Below are the code and all the weights of a small trained network. Each question names an input and a class and asks about switching units off, where a switched-off unit gives its printed mean instead of its output.

import numpy as np


def w(rows, s, z=0):
    codes = np.array(rows[::2]) - 128.0
    scale = np.full(codes.shape[1], s)
    scale[-1] = z or s
    return codes * scale


def f(y):
    return np.maximum(y, 0)


def log_softmax(a):
    a = a - a.max(-1, keepdims=True)
    return a - np.log(np.exp(a).sum(-1, keepdims=True))


def net(x, mask):
    res = np.array(x, float).reshape(1, 5) / 4 @ E
    y = f(res @ A[0][:, :-1].T + A[0][:, -1])
    res = res + np.where(mask, y, B[0][:, -1]) @ B[0][:, :-1]
    return log_softmax(res[-1] @ U[:, :-1].T + U[:, -1])


A, B = {}, {}
E = w([
[117,116,131,120,131,131,133,113,121],'x0',
[171,150,251,114,129,165,96,144,81],'x1',
[59,168,156,166,95,85,73,95,129],'x2',
[131,183,109,141,76,169,188,96,75],'x3',
[142,159,136,85,133,24,149,134,80],'x4',
],0.014)
A[0] = w([
[135,184,50,190,78,219,160,70,78,123],'n1',
[67,118,138,178,108,242,133,171,177,21],'n2',
[140,92,139,124,218,90,42,135,222,44],'n3',
[114,255,127,111,119,150,164,153,90,116],'n4',
[176,154,235,129,141,182,69,153,48,198],'n5',
[231,144,100,61,149,185,157,174,149,149],'n6',
[75,181,160,228,62,86,40,101,121,2],'n7',
],0.0093,0.0041)
B[0] = w([
[92,117,175,113,113,142,60,83,148,219],'n1',
[133,174,108,73,59,58,168,183,99,187],'n2',
[125,129,180,112,125,145,124,100,161,190],'n3',
[119,105,159,93,128,132,92,164,189,190],'n4',
[106,120,83,146,122,88,82,100,145,250],'n5',
[85,69,142,166,106,136,153,148,107,198],'n6',
[137,6,119,131,143,147,142,163,83,191],'n7',
],0.016)
U = w([
[107,33,146,161,102,213,155,159,69,112],'0',
[98,176,168,4,65,13,159,182,86,186],'1',
[92,140,249,80,136,193,95,90,213,49],'2',
[49,124,116,136,118,133,117,141,162,255],'3',
[92,118,2,192,79,95,106,46,218,127],'4',
[106,142,115,123,143,205,109,124,105,131],'5',
[159,241,91,105,158,201,176,153,45,44],'6',
[165,243,128,173,123,165,189,125,57,73],'7',
],0.0084,0.0068)

Each question gives the input, the list of numbers given to net, and the class t.
The units are the neurons (one row each of A and B). Each row of codes is followed by its name. A weight is (code - 128) times the scale printed after its matrix; where a second scale follows, it is the last column's (A, B and U).
mask holds one flag per neuron, in row order. A switched-off neuron (its flag False) gives its mean, the last column of its row in B, instead of its output. The means were averaged over made-up inputs and are rounded, as every weight is.
A unit's drop is (log p(t) with every unit on - log p(t) with that unit switched off) / (log p(t) with every unit on - log p(t) with every unit switched off).
The circuit of an input: a set's keep is (log p(t) with only the set's units on - log p(t) with every unit switched off) / (log p(t) with every unit on - log p(t) with every unit switched off). Starting from all 7 units, units are removed one at a time, each time the one whose removal leaves the highest keep (on an exact tie, the one counted first), for as long as the keep stays at least 0.8.
circuit, biggest first: the units of the circuit, biggest drop first
unit that matters most: the unit with the biggest drop
top k neurons: the k neurons with the biggest drops, biggest first
drop of u: that unit's drop, to one decimal
input [4,2,6,-4,1], class 0: circuit, biggest first -> (n7)
input [8,8,3,4,-4], class 3: circuit, biggest first -> (n5; n7)
input [3,-3,5,-4,-1], class 0: circuit, biggest first -> (n7; n5)
input [-8,6,-5,8,0], class 2: top 2 neurons -> (n4; n1)
input [-8,-6,3,5,0], class 3: top 3 neurons -> (n5; n3; n7)
input [5,0,-1,5,4], class 2: circuit, biggest first -> (n2; n4)
input [-5,-1,6,-8,4], class 2: top 4 neurons -> (n3; n2; n6; n5)
input [-4,6,-2,-7,-8], class 1: top 2 neurons -> (n2; n1)
input [-2,-3,0,3,-4], class 1: circuit, biggest first -> (n2; n5)
input [-2,-5,4,-8,3], class 2: top 3 neurons -> (n3; n5; n2)
input [2,6,8,8,-2], class 0: top 2 neurons -> (n7; n3)
input [6,7,-4,-3,6], class 4: circuit, biggest first -> (n5; n2)
input [3,3,4,-2,-3], class 0: top 3 neurons -> (n7; n1; n4)
input [0,-2,-3,-2,-7], class 1: unit that matters most -> n2
input [-7,1,-6,6,5], class 3: top 2 neurons -> (n7; n2)
input [5,0,3,5,-4], class 2: top 2 neurons -> (n1; n5)
input [3,6,-1,3,4], class 4: top 2 neurons -> (n5; n2)
input [4,7,4,-5,-1], class 4: top 3 neurons -> (n5; n1; n4)
input [7,7,6,4,4], class 3: drop of n7 -> 0.2
input [-4,3,6,2,-3], class 0: drop of n5 -> 0.0
input [-8,1,2,-8,1], class 2: unit that matters most -> n3
input [-6,4,-5,1,2], class 3: drop of n5 -> 1.1
